Each row has a class, written after it.
-221; -120; 188; 31; 38; -202; 1; 55; 151; 150; 457; -44; 275; -236; -155; 29; 75; -228; -299; 899; 263; -517; 103; -25; 106; 438; -82; -25; 7; -151; -15; -47 | j_301
-146; 189; 29; -53; -92; -171; -130; 35; 449; 356; -103; -342; 337; 5; 17; -18; -14; -119; -40; 129; 132; -318; 36; -226; -80; 298; -159; 438; 203; -320; -242; 13 | j_830
-110; 101; 217; 243; 152; -4; -70; 84; -163; -223; 175; 283; -102; -347; -122; 140; -109; -105; -284; -79; -66; -202; 521; -256; -90; 141; -278; -47; -471; 264; 237; -168 | j_440
-109; 6; 25; -85; -147; 173; 62; -184; 18; -64; -3; -12; 173; -445; -116; 48; 15; 0; 37; 349; 366; -276; -77; -427; -90; 72; 104; -368; -201; -235; 120; 531 | j_440
276; -187; -71; 114; 84; 47; -373; -167; 168; -129; -124; 412; -372; -340; 21; 58; -229; -28; -217; -193; -132; -165; 191; -404; -368; 51; -182; -490; -117; 267; 13; -118 | j_681
242; -136; -163; -18; 173; -331; -41; -228; -48; -23; 45; -133; -44; 62; 237; -200; 45; 79; -87; 217; -132; 226; -224; 203; 29; -162; -115; -16; 231; 30; 186; 44 | j_53
212; 133; 313; 81; 130; -398; -125; -55; 537; -84; 36; -250; 188; 13; -108; 33; 37; -6; 114; 433; 411; -217; -62; -15; 265; -326; -91; 150; 101; -97; -51; -303 | j_286
36; -53; 25; 286; 3; 219; -238; -151; 111; -103; -46; 470; -248; -516; -254; 103; -70; -115; -141; -61; -61; -76; 263; -468; -273; 24; -136; -274; -508; 172; 183; 13 | j_440
-65; -150; 89; 129; -233; 105; 123; -1; -54; -54; -232; 354; 127; -458; -93; 63; -375; -104; 238; 381; 425; -71; -393; 103; -274; 228; -213; -559; -133; -103; 199; 389 | j_321
66; 130; 196; 212; 3; -15; -84; -126; -72; -118; -15; 388; -228; -385; -98; -87; 348; -155; -48; -510; -223; -25; 362; -757; 5; -122; -664; -231; -249; 81; 51; -228 | j_487
77; 95; -20; 148; -235; -147; 34; 19; -48; 156; 78; -305; -208; -102; -69; 18; 39; -90; 288; 158; 64; 19; 250; -593; -34; 93; -63; -93; -41; -305; -157; -161 | j_681
-263; -53; 205; 143; -213; 13; -121; -157; 30; 123; 186; -218; -157; 53; -169; 69; -39; -152; 77; 325; -50; 142; 59; -30; 161; -112; 416; 151; 184; -267; 124; 142 | j_440
-85; 597; -117; 351; 79; -22; 35; 206; -90; -94; -91; -325; 132; -150; -328; 282; 96; -29; -202; -109; 380; 299; 120; 185; -138; -97; 190; -61; -268; -23; -39; -74 | j_259
-26; -91; 205; 59; -7; 236; -317; -293; 199; -262; -233; 476; -210; -242; 27; -88; 91; 120; 134; -492; -373; -150; 153; -381; -47; -180; -157; -201; -236; 216; -30; 85 | j_681
-117; 74; 53; 19; -94; -23; 130; 52; 153; 114; 134; -230; -52; -2; -166; -15; 221; -65; -33; 96; -152; 26; 212; 35; 166; -141; -180; -19; 7; -132; -134; -111 | j_830
-163; -225; -9; 105; -176; -27; 121; 402; -326; 32; -269; 3; 58; -256; -86; 59; 24; -195; -107; 209; 297; -24; -53; 190; 21; 207; -226; -213; -200; -60; 134; 81 | j_286
-226; 49; 177; 106; -309; -40; -169; -130; 209; 135; -106; -48; 102; -249; -195; 105; 48; -95; 167; -60; -10; -180; 94; -142; 193; 50; -154; 82; -106; -247; -4; 202 | j_301
5; 70; 175; 49; 88; -224; -235; -84; 379; -57; -31; 113; 3; -430; -119; 192; -229; -49; -272; 200; 103; -425; 277; 128; 31; 118; -354; -324; -58; 241; 182; 71 | j_301
100; 96; -120; -18; 58; 12; -177; -237; 53; -212; 68; -338; 10; -77; -164; 113; 242; 4; -36; -186; -60; -187; 116; -348; 61; -192; -95; -87; 53; -1; 15; -107 | j_483
170; -195; -82; -147; -184; 296; 108; 78; -210; -17; 36; -228; 224; 163; -187; 227; 7; -108; 125; 313; 270; 243; -67; 142; -136; 25; 240; 239; -213; -62; -150; 37 | j_259
-342; 73; 105; 137; -54; -11; 67; 125; -225; -71; -127; -216; -33; -38; -41; -46; 234; -170; 56; -257; 183; -2; 2; 101; 203; 357; -419; 206; -89; 61; 251; -139 | j_882
-105; -195; 46; 199; -91; -228; 89; 49; -17; 107; -190; -26; 164; -269; -71; 47; -283; -16; 276; 372; 44; -385; -79; 445; 327; 317; -476; -66; -129; -181; 372; 407 | j_830
-22; 96; -256; 12; -302; 55; 137; -140; 4; 69; -17; -287; -135; -287; -74; 203; -251; -28; 319; 471; 342; 289; -24; -47; -133; -204; 58; -318; -157; -249; 378; 535 | j_487
81; -55; 11; 82; 74; 63; -3; 261; -273; 47; -376; -289; -313; -88; 124; -89; -101; -31; -103; -195; -194; 147; 142; -85; -212; 281; -328; 110; -132; 122; -28; -326 | j_973
101; 15; 191; 4; 6; 194; -55; -227; -9; -66; 72; -450; -130; 67; -136; 83; -98; 59; 218; 30; -18; 200; 21; -165; 145; 90; -43; 386; -290; -158; 103; -162 | j_483
48; 3; 240; 154; -99; 205; -46; -197; 422; -146; 10; 12; 207; -218; -328; 97; 61; 127; 442; 144; 230; -208; -199; 84; 32; -258; -437; -21; -316; -214; 89; 185 | j_440
-99; 4; 310; 89; -152; 366; -67; -192; -140; 2; -98; 39; 109; 3; -355; 146; -90; -3; 265; 269; 74; 187; -280; 409; 350; 125; 396; 327; -271; -159; 29; 411 | j_681
123; 72; -17; -172; 10; 352; -155; -176; 21; -126; -247; -174; 70; -235; -193; 150; 24; -42; -97; 25; 303; 275; -25; -416; -376; 19; 561; -69; -301; 125; -80; 32 | j_681
7; 49; -287; 60; 29; 123; -14; -31; -342; 111; -272; -325; -179; 133; 124; -189; 182; -37; -53; -221; -131; 264; -405; 101; 149; -29; -129; 221; 214; -240; 35; 166 | j_301
432; -64; 117; -129; 261; 107; -321; -288; 585; 13; -180; 241; -179; 53; 65; -132; 10; 77; 164; 100; -212; 57; -2; -412; 54; -564; -105; 148; -124; 23; -108; -35 | j_286
-32; -125; 365; 77; -262; 59; -52; 124; -131; 76; 154; 310; -143; -223; -17; 51; -104; -34; 75; 14; 56; -51; 313; -322; -287; 306; -183; -18; -175; 55; -30; -143 | j_301
318; -119; 78; 213; -281; -187; 127; 225; -2; 91; -133; 37; 36; 9; 68; -91; 68; 250; 182; -20; 212; -60; -112; 181; -4; -189; -526; 231; 37; -238; -43; 36 | j_973
213; -117; 420; 64; -157; -122; 21; -156; 191; -2; -92; 101; 298; -218; -185; 243; -488; 40; 222; 812; 585; 1; -107; 226; 39; 153; 287; 16; -223; -200; 187; 477 | j_286
-14; 145; 96; 135; 21; 27; -112; 238; -20; 96; -221; -68; 251; -167; -244; 246; -10; 110; -50; 291; 519; -217; -30; 273; 158; 217; 172; 159; -136; -70; 110; 338 | j_487
60; -4; -277; 36; -122; 131; -243; -61; -48; 290; -132; 49; -109; -126; 46; -63; 139; 79; -156; -2; -55; 158; -194; -17; -133; 223; -35; 31; -15; -140; -116; 336 | j_483
-216; 276; 76; 168; -203; 342; 6; -136; -308; -59; -319; 312; 85; -163; -272; 82; 64; -130; 173; -160; 117; 67; -238; -83; 187; -8; 480; -78; -21; -87; 52; 558 | j_259
302; -267; 166; 177; -21; -175; -167; -141; -195; -105; -95; 376; -93; -346; 44; 69; -318; 57; -39; 93; -68; -63; 125; -163; -301; 100; -156; -385; 13; 98; 135; 137 | j_321
140; -258; 355; -257; 115; -261; -166; -152; 355; 161; 103; 17; 395; 103; 101; -143; 158; 123; 129; 458; 192; -382; -143; -120; 378; -84; -25; 336; 291; -180; 203; 208 | j_483
186; 44; -201; 110; 78; -150; -235; -330; -193; -57; 121; -45; -266; -176; 9; 8; 49; -173; -103; 176; -399; -10; 294; -541; 11; -464; -37; -42; 130; -39; 218; 153 | j_973
142; -15; -47; 11; 15; 25; -68; -27; 98; -28; -196; 28; -66; -86; -88; 47; -70; -125; 34; -17; -47; 244; -59; -5; -59; -373; -33; -43; -127; 46; 111; -56 | j_286
-106; 177; -87; 162; -73; 164; 44; -272; -210; -59; 112; -182; -265; 13; -209; 34; 279; -193; 197; 149; -95; 490; 138; -202; 191; -179; 240; -38; -142; -75; 123; 231 | j_440
-330; -52; 137; 114; 8; -43; 218; 104; -102; -53; 133; -36; -72; 74; -109; -136; 304; -225; -3; -104; -270; -82; 176; 81; 468; -8; -366; 78; -37; 1; 122; -243 | j_830
159; -4; 90; -72; 137; -468; -134; 93; -32; -27; -153; 38; 217; -96; 176; 52; -262; -5; -238; 361; 207; -484; -3; -2; 202; -188; -114; -67; 383; -50; 129; 231 | j_53
291; -26; -118; -68; 52; 143; -235; 144; 37; 150; -260; -125; -170; -129; 65; 14; -36; 64; 69; -13; 212; -86; 5; -351; -341; 93; -215; -2; -7; 48; -12; -59 | j_259
207; -10; 73; 70; -31; 331; -65; -545; 298; -370; 276; 333; 102; -245; -230; 64; 11; 115; 139; 175; 75; -166; -14; -689; -263; -388; 29; -141; -401; -194; -64; 162 | j_53
255; -316; 447; -78; -55; -45; -239; -8; -117; 193; 281; 197; 99; 40; -62; 78; -314; 31; 185; 248; -123; -390; -38; -47; 93; 220; -73; 260; 102; -189; -82; -63 | j_681
-205; -362; 393; 47; -202; -40; -144; -1; -103; -49; 319; 507; 325; -307; -48; 38; 143; -8; -103; 81; 186; -525; 272; -310; -179; 564; -34; -24; -171; 73; 92; 161 | j_440
-35; -95; 379; 225; -122; -112; 194; 368; -518; 29; 104; 221; -31; 182; -1; 35; -283; -105; -50; 70; -61; 184; -7; 398; 51; 107; 95; 230; 86; -57; 6; -205 | j_286
43; 248; 153; -75; 141; -65; -165; -322; 452; -137; -261; -65; -50; -187; -101; -16; 55; -56; -237; -324; -212; -116; 163; -260; 56; -301; -390; -187; 176; 98; 24; -6 | j_53
-281; 154; 269; 161; 87; -33; 95; -49; 265; -337; 180; 565; -39; -195; 35; -117; 83; 90; -10; -415; -72; -417; -14; -66; 295; -457; -444; -437; -58; 33; 220; -11 | j_487
41; 38; 3; -22; 101; -157; -309; -94; 250; -22; -309; -350; -107; -127; 29; 55; 78; -5; -11; -161; 41; -133; 164; -174; 21; 11; -253; -59; 69; 69; 14; -76 | j_882
-152; -36; -186; 127; -100; -105; -410; -289; 186; 261; -127; -162; -118; -225; 105; -1; -74; 44; -101; -32; -179; -140; 62; -319; -97; 276; 94; 3; 9; -350; -55; 367 | j_882
109; 188; 53; 128; -130; -31; -259; -385; 434; 218; 5; 132; 180; -449; -306; 82; 241; -27; 153; 157; 125; -11; 28; -523; -169; -151; -102; -235; -79; -323; 6; 394 | j_487
401; -48; 174; -120; 41; 245; -118; -84; 234; 164; -301; -64; 173; 27; -247; -5; 102; 133; 303; -222; 23; -83; -219; -178; 167; 59; -167; 389; -255; -199; -175; -11 | j_286
-241; -94; 164; 53; -112; 156; -240; 205; -246; 131; -298; -204; 26; -236; -128; 185; -88; -40; -46; -174; 54; -247; 185; -121; 23; 572; 34; 28; -233; -118; -33; 121 | j_259
72; 106; 368; 111; -231; -406; -156; -174; 258; 250; 273; 273; 236; -354; -144; 79; -39; -279; -122; 528; 95; -175; 380; -532; -204; -160; -155; 165; 218; -160; 93; 63 | j_301
153; -136; 247; -4; -187; -1; -313; -442; 262; 199; -134; -442; 23; -180; -253; 132; -257; -164; 432; 568; 32; -285; -97; -238; 223; 120; -129; 372; 134; -333; 179; 298 | j_440
-21; -81; 244; 20; -210; -257; 47; 92; -227; 49; -199; -18; 353; -130; 19; 158; -389; -24; 160; 421; 430; -96; -268; 529; 217; 232; -99; 127; 88; -113; 363; 458 | j_483
-238; 315; 37; 38; 172; 218; -75; -74; 492; -226; -82; -133; 18; -52; -162; -21; 277; 35; -293; -409; -154; 29; 3; 25; -20; -445; 14; -158; -138; 60; -272; -215 | j_440
-49; 93; -75; 407; -372; 120; 103; 99; -394; -208; 3; 300; -10; -419; -193; 229; -176; -53; 197; -110; 354; 158; 143; -332; -437; 78; -114; -130; -557; -23; 179; 53 | j_321
181; -142; -34; -85; 83; 200; 271; 66; -79; -24; 36; 246; 103; 12; -46; -9; -117; -42; 285; 277; 235; 204; -372; 309; 60; 1; -142; -88; -310; 61; 224; 73 | j_487
-21; 251; -411; 297; 36; -95; 62; -44; -158; -67; -209; -60; -178; -313; -33; 11; -83; -288; 80; -94; 10; 2; -75; -4; 47; 111; -657; -259; -201; 68; 325; 57 | j_259
-23; 53; 202; 97; -200; -68; 54; -236; 392; 20; 69; 33; 319; -446; -295; 87; -47; -77; 217; 408; 199; -406; 23; -389; -7; -134; -189; -231; -161; -356; 44; 277 | j_440
51; -197; 220; 46; 212; 321; -230; -33; -384; -193; -55; 285; -124; -312; -155; -2; 143; -22; -145; 0; -20; 6; 48; -169; -194; 319; -92; -90; -281; 378; 184; -83 | j_321
182; -252; 377; -149; -129; -7; -133; -84; 197; 189; -198; 160; 187; -146; 71; -29; -184; 234; 213; 235; 79; -93; -57; -134; 76; 166; 67; 159; -196; -173; -39; 273 | j_483
44; -123; -216; -163; -50; 72; 10; -66; 46; 11; -311; -529; 253; 44; -78; 103; -165; -44; 200; 138; -74; -221; -180; 268; 110; 278; -255; 299; -76; -79; -33; 101 | j_53
-279; 96; -149; 203; -124; 84; -423; -279; 577; 73; -80; -46; -10; -454; -202; 181; -103; 32; -132; 28; -35; -201; 222; -284; -327; 63; 366; -196; -263; -57; 37; 215 | j_259
-281; -152; 287; 186; -67; -259; -359; -362; 189; -37; -75; 141; -226; -425; 11; -8; -143; -58; -448; -267; -517; -340; 667; -432; 25; 359; 106; -47; -4; 181; 261; 45 | j_681
2; 324; -93; 307; 96; 177; 17; 141; -341; -170; -43; 37; -310; 29; -91; -36; 297; -11; -30; -425; -158; 8; 269; -107; 130; -10; -474; 356; -223; 225; 125; -161 | j_973
-138; 195; -246; -72; -15; 75; 38; 173; -266; -63; -316; -529; -17; 209; 63; 19; 211; 50; -16; -36; 354; 349; -281; 299; 144; -125; 390; 61; 230; -4; -25; 174 | j_321
105; -29; -202; -28; -75; 104; -74; -39; -284; -138; -310; -4; -160; -49; 56; 4; 95; -4; 92; -434; -195; -11; -26; -54; 108; -203; -435; -96; 70; 84; 59; 190 | j_321
-24; 13; 300; 91; -103; -119; 43; 163; -62; -185; -40; 777; 367; -371; -21; 97; 41; -9; 63; -68; 180; -131; 26; 176; -65; -276; -478; -393; -252; 149; 81; 259 | j_487
3; 149; -201; -43; -42; 2; -119; -339; 252; 18; -31; -67; -73; -408; -333; 210; -78; -507; -234; 270; -63; -16; 264; -528; -60; -140; 139; -318; -70; 106; 109; -13 | j_301
283; -57; 200; -20; 194; -10; -135; -71; 415; 7; -1; 97; 129; 282; 107; -239; 323; 408; -128; -251; -154; -209; 21; -160; 20; -365; 189; 527; 236; -12; -190; -112 | j_440
-275; 39; 407; -32; -110; -182; -249; -38; 513; -3; -202; -112; 140; -437; -43; 110; -232; 117; -39; -134; 256; -377; 109; -89; -59; 186; -176; -315; -51; -42; 77; 39 | j_321
-121; 198; -170; 179; -212; 64; -218; -207; 47; -54; -111; -340; 36; -194; -324; 280; 6; -197; 127; 276; 188; 146; 62; -139; -157; -186; 396; -21; -3; -103; 86; 235 | j_681
